Below are the code and all the weights of a small trained network. Each question names an input and a class and asks about switching units off, where a switched-off unit gives its printed mean instead of its output.

import numpy as np


def w(rows, s, z=0):
    codes = np.array(rows[::2]) - 128.0
    scale = np.full(codes.shape[1], s)
    scale[-1] = z or s
    return codes * scale


def f(y):
    return np.maximum(y, 0)


def log_softmax(a):
    a = a - a.max(-1, keepdims=True)
    return a - np.log(np.exp(a).sum(-1, keepdims=True))


def net(x, mask):
    res = np.array(x, float).reshape(1, 3) / 4 @ E
    y = f(res @ A[0][:, :-1].T + A[0][:, -1])
    res = res + np.where(mask, y, B[0][:, -1]) @ B[0][:, :-1]
    return log_softmax(res[-1] @ U[:, :-1].T + U[:, -1])


A, B = {}, {}
E = w([
[156,8,86,98,162,218,119,210,155],'x0',
[146,112,147,164,32,124,35,129,103],'x1',
[205,107,96,68,146,28,101,85,141],'x2',
],0.013)
A[0] = w([
[218,117,60,100,152,90,118,77,124,201],'n0',
[170,51,127,108,152,59,114,36,177,227],'n1',
[61,122,159,197,135,189,132,124,101,173],'n2',
[169,126,99,165,37,153,59,143,99,54],'n3',
[140,188,173,148,103,123,83,77,83,73],'n4',
[145,122,140,139,27,150,89,99,127,30],'n5',
[192,55,113,111,61,183,168,157,189,68],'n6',
[106,144,90,88,203,127,254,129,181,3],'n7',
[77,184,176,120,163,95,171,122,137,71],'n8',
[106,101,206,153,119,154,116,125,121,144],'n9',
[186,106,79,106,178,216,58,200,181,64],'n10',
[76,163,158,171,117,188,216,161,145,175],'n11',
[143,166,198,172,144,144,111,70,110,149],'n12',
[171,130,91,120,129,196,92,180,166,124],'n13',
[121,211,135,158,110,111,122,79,84,125],'n14',
[151,95,147,104,162,199,107,128,140,96],'n15',
[90,128,130,68,98,146,70,136,132,53],'n16',
[175,100,123,166,35,118,68,164,82,35],'n17',
[103,144,179,153,128,203,125,124,78,179],'n18',
],0.011,0.0018)
B[0] = w([
[127,54,126,86,110,184,29,67,46,201],'n0',
[160,102,129,30,27,169,123,21,29,205],'n1',
[148,80,108,102,67,155,56,64,48,195],'n2',
[30,103,47,202,205,63,150,176,98,205],'n3',
[164,144,154,146,102,139,192,140,157,191],'n4',
[76,58,79,180,220,119,175,149,121,187],'n5',
[167,161,163,152,73,160,163,160,205,217],'n6',
[28,41,56,172,253,41,179,185,110,221],'n7',
[152,162,196,135,155,137,179,165,188,181],'n8',
[107,87,129,94,122,123,96,118,94,165],'n9',
[228,200,167,124,158,149,160,134,196,248],'n10',
[126,48,108,111,118,187,49,34,52,201],'n11',
[150,121,135,161,69,124,101,164,233,172],'n12',
[151,223,164,141,92,111,158,141,154,204],'n13',
[222,177,180,180,58,157,187,218,178,198],'n14',
[188,188,166,182,83,117,141,156,120,191],'n15',
[139,92,111,163,164,102,175,126,119,152],'n16',
[15,138,100,147,212,63,129,120,146,208],'n17',
[155,119,107,86,44,184,74,76,46,184],'n18',
],0.0073,0.018)
U = w([
[123,80,127,70,73,166,17,68,72,250],'0',
[174,192,199,154,98,128,184,165,239,105],'1',
[4,81,82,159,226,61,165,161,146,36],'2',
],0.014,0.0016)

Each question gives the input, the list of numbers given to net, and the class t.
The units are the neurons (one row each of A and B). Each row of codes is followed by its name. A weight is (code - 128) times the scale printed after its matrix; where a second scale follows, it is the last column's (A, B and U).
mask holds one flag per neuron, in row order. A switched-off neuron (its flag False) gives its mean, the last column of its row in B, instead of its output. The means were averaged over made-up inputs and are rounded, as every weight is.
A unit's drop is (log p(t) with every unit on - log p(t) with that unit switched off) / (log p(t) with every unit on - log p(t) with every unit switched off).
most important unit: the unit with the biggest drop
top k neurons: the k neurons with the biggest drops, biggest first
drop of u: that unit's drop, to one decimal
input [4,-3,-2], class 1: most important unit -> n3
input [5,2,-6], class 0: top 3 neurons -> (n2; n11; n18)
input [0,-5,-5], class 0: top 4 neurons -> (n11; n3; n2; n17)
input [4,-4,4], class 0: top 3 neurons -> (n0; n1; n3)
input [-5,-7,-6], class 2: top 4 neurons -> (n7; n1; n8; n0)
input [-1,-8,-8], class 0: top 3 neurons -> (n11; n2; n18)
input [-1,4,-3], class 2: top 4 neurons -> (n1; n0; n3; n5)
input [-7,-8,2], class 2: top 4 neurons -> (n7; n10; n6; n13)
input [-5,-6,1], class 2: top 3 neurons -> (n7; n10; n6)
input [6,-3,-6], class 0: top 4 neurons -> (n11; n2; n18; n14)
input [7,0,-5], class 1: top 2 neurons -> (n10; n6)
input [-7,1,8], class 0: top 2 neurons -> (n0; n1)
input [5,-4,3], class 1: top 2 neurons -> (n10; n3)
input [8,4,7], class 1: top 4 neurons -> (n10; n6; n11; n13)
input [3,0,-3], class 0: most important unit -> n14
input [3,8,6], class 2: top 2 neurons -> (n3; n17)
input [-6,-7,-8], class 0: top 2 neurons -> (n11; n2)
input [8,-6,-4], class 1: drop of n10 -> 0.4
input [5,4,-1], class 1: drop of n7 -> 0.2
input [8,3,-5], class 1: drop of n10 -> 0.1
